cols: G V P F Q U
<54>: [-183 -848 62 -30 -80 -73]
<40>: [646 415 -76 591 -240 -364]
<36>: [163 715 -76 -29 -221 -569]
<109>: [395 438 -113 -30 -73 -80]
<56>: [-62 -6 -34 144 -93 -127]
<89>: [222 172 47 -722 270 531]
<198>: [-271 -65 -40 299 -146 -385]
col: [222 -271]  G
col: [715 438 -6 172 -65]  V
col: [-30 591 -29 -30 144]  F
col: [-93 270]  Q
asked: [-30 -73 -80]  <109>
asked: [-93 -127]  <56>
asked: [-30 -80]  <54>

cols: Y J D K N B L S R
<56>: [-104 31 -203 129 84 -39 -67 -86 32]
<36>: [294 -632 -754 475 135 -275 83 -124 230]
<67>: [-2 294 -635 398 43 -318 354 85 344]
asked: [294 -635]  <67>
col: [129 475]  K

cols: Z C M W E T X
<184>: [335 513 -88 -240 42 -554 -439]
<89>: [273 19 -680 170 -499 -515 64]
<198>: [439 132 -875 -527 -439 -554 42]
col: [-439 64]  X
asked: [-439 -554 42]  <198>
col: [42 -499]  E
asked: [19 -680]  <89>
col: [335 273]  Z
asked: [-88 -240 42]  <184>

cols: Koz gib Bav bazim Pokip bikad
<54>: [32 1 362 308 -279 322]
<109>: [32 1 362 -603 270 -299]
<184>: [-251 328 724 -5 -45 303]
asked: [32 1 362 -603 270 -299]  <109>
col: [32 32]  Koz

cols: Kevo sak gab Bered Gamo kom Tavok tobu tel kep
<102>: [-353 -197 -84 219 915 -379 -91 -126 90 189]
<89>: [-353 -197 -84 219 915 -379 -91 -126 257 49]
<54>: [-353 -197 -84 219 915 -474 -21 -140 109 18]
asked: [219 915 -379 -91 -126 90 189]  <102>
asked: [-353 -197 -84 219 915 -379 -91 -126 257 49]  <89>

cols: sapi Teru gaf Noli
<109>: [-76 127 786 -941]
<36>: [212 304 -43 -138]
<42>: [-76 127 -77 97]
<67>: [-300 -718 -464 724]
<184>: [-479 -74 -271 383]
<102>: [77 -88 -77 97]
<146>: [-203 360 654 -522]
col: [127 -718]  Teru
asked: [360 654]  <146>
asked: [77 -88 -77 97]  <102>
asked: [-76 127 -77 97]  <42>

cols: kipar padet lami Rosit
<198>: [544 -12 -164 72]
<67>: [579 -11 -195 48]
<102>: [544 169 -104 -183]
<36>: [95 -101 275 -206]
<40>: [133 -101 275 -191]
<56>: [182 2 66 2]
<54>: [-925 53 906 -232]
<42>: [-824 251 -243 308]
<89>: [-599 169 -141 216]
<109>: [40 -30 80 -64]
<184>: [179 -104 169 -183]
asked: [-104 169 -183]  <184>
col: [2 -232 308 216]  Rosit
col: [579 544 95 133 182 -925 -824 -599 40]  kipar
asked: [40 -30 80]  <109>
asked: [-195 48]  <67>
asked: [2 66]  <56>

cols: Lup mon bup lifo
<146>: [64 -741 -35 231]
<67>: [722 -323 6 99]
<109>: [212 -283 -9 473]
<56>: [-41 3 2 -237]
<184>: [15 562 23 281]
<198>: [112 -221 -15 -348]
<89>: [212 -106 -9 473]
asked: [-106 -9 473]  <89>
asked: [6 99]  <67>
asked: [-106 -9]  <89>
asked: [562 23 281]  <184>
col: [-283 3]  mon

cols: doso naf balum Furo pifu kopel zes nutor faz
<109>: [-251 430 518 -420 287 -333 408 -76 -331]
<54>: [-342 -154 -500 323 -243 384 174 -671 855]
<36>: [290 -252 -219 185 -64 105 -266 67 117]
<42>: [-255 -219 185 -64 105 -266 67 117 67]
<40>: [-141 121 -466 -25 45 60 -367 131 52]
<56>: [990 -477 980 473 -383 422 583 26 -262]
<67>: [344 -574 35 373 531 -243 -186 244 793]
<184>: [-108 72 -186 72 -483 422 583 -249 -137]
asked: [990 -477 980 473 -383 422 583 26 -262]  <56>
col: [117 67 52]  faz
asked: [-252 -219 185 -64 105 -266 67 117]  <36>
asked: [-255 -219 185 -64 105 -266 67 117 67]  <42>

cols: Vig nubav tafa Tifos zelem
<89>: [-254 -306 821 -104 710]
<42>: [261 336 54 -809 -607]
<102>: [261 336 21 -38 -12]
col: [-104 -809]  Tifos
asked: [261 336 21 -38 -12]  <102>

